Below are the code and all the weights of a small trained network. Each question names an input and a class and asks about switching units off, where a switched-off unit gives its printed mean instead of its output.

import numpy as np


def w(rows, s, z=0):
    codes = np.array(rows[::2]) - 128.0
    scale = np.full(codes.shape[1], s)
    scale[-1] = z or s
    return codes * scale


def f(y):
    return y / 2 * (1 + np.tanh(0.7978845608 * (y + 0.044715 * y**3)))


def log_softmax(a):
    a = a - a.max(-1, keepdims=True)
    return a - np.log(np.exp(a).sum(-1, keepdims=True))


def net(x, mask):
    res = np.array(x, float).reshape(1, 5) / 4 @ E
    y = f(res @ A[0][:, :-1].T + A[0][:, -1])
    res = res + np.where(mask, y, B[0][:, -1]) @ B[0][:, :-1]
    return log_softmax(res[-1] @ U[:, :-1].T + U[:, -1])


A, B = {}, {}
E = w([
[180,230,96,94,60],'x0',
[177,112,90,165,115],'x1',
[216,39,161,9,71],'x2',
[131,131,130,125,134],'x3',
[90,132,147,109,124],'x4',
],0.012)
A[0] = w([
[173,140,139,44,67,168],'N0',
[87,212,83,165,119,177],'N1',
[71,247,63,117,101,161],'N2',
[142,78,193,156,112,100],'N3',
[173,131,93,201,72,245],'N4',
[112,44,106,108,152,151],'N5',
[64,93,92,192,246,209],'N6',
[72,156,169,113,179,227],'N7',
[134,46,202,77,109,255],'N8',
],0.011,0.0052)
B[0] = w([
[100,96,86,45,96,221],'N0',
[170,137,119,129,189,237],'N1',
[233,196,95,181,200,242],'N2',
[147,96,206,154,117,157],'N3',
[169,91,87,97,166,197],'N4',
[164,60,213,138,185,183],'N5',
[69,124,15,2,91,250],'N6',
[157,104,112,98,138,194],'N7',
[148,66,118,93,219,248],'N8',
],0.009,0.014)
U = w([
[105,121,27,46,98,227],'0',
[156,159,224,213,95,23],'1',
[178,51,204,158,203,114],'2',
[100,169,146,202,40,8],'3',
[93,143,192,254,93,25],'4',
[216,191,131,235,212,228],'5',
[59,195,154,157,76,2],'6',
],0.0088,0.0032)

Each question gives the input, the list of numbers given to net, and the class t.
The units are the neurons (one row each of A and B). Each row of codes is followed by its name. A weight is (code - 128) times the scale printed after its matrix; where a second scale follows, it is the last column's (A, B and U).
mask holds one flag per neuron, in row order. A switched-off neuron (its flag False) gives its mean, the last column of its row in B, instead of its output. The means were averaged over made-up inputs and are rounded, as every weight is.
A unit's drop is (log p(t) with every unit on - log p(t) with that unit switched off) / (log p(t) with every unit on - log p(t) with every unit switched off).
k most important neurons: the k neurons with the biggest drops, biggest first
drop of u: that unit's drop, to one decimal
input [2,1,-4,-1,8], class 5: most important neuron	N2
input [-7,5,0,-1,-4], class 0: 2 most important neurons	N6, N2
input [1,6,0,4,-1], class 5: 2 most important neurons	N6, N0
input [5,2,0,2,5], class 5: 2 most important neurons	N6, N2
input [0,-4,4,-2,8], class 2: 2 most important neurons	N6, N8
input [-1,7,6,-8,-6], class 2: 2 most important neurons	N6, N5
input [0,0,-6,-4,-6], class 0: 2 most important neurons	N6, N5
input [-1,-5,5,-6,1], class 2: 2 most important neurons	N6, N8
input [-3,-7,7,-3,-3], class 2: drop of N2	0.0
input [-3,2,2,0,-1], class 2: drop of N6	0.2
input [-2,2,5,4,3], class 2: drop of N6	0.4
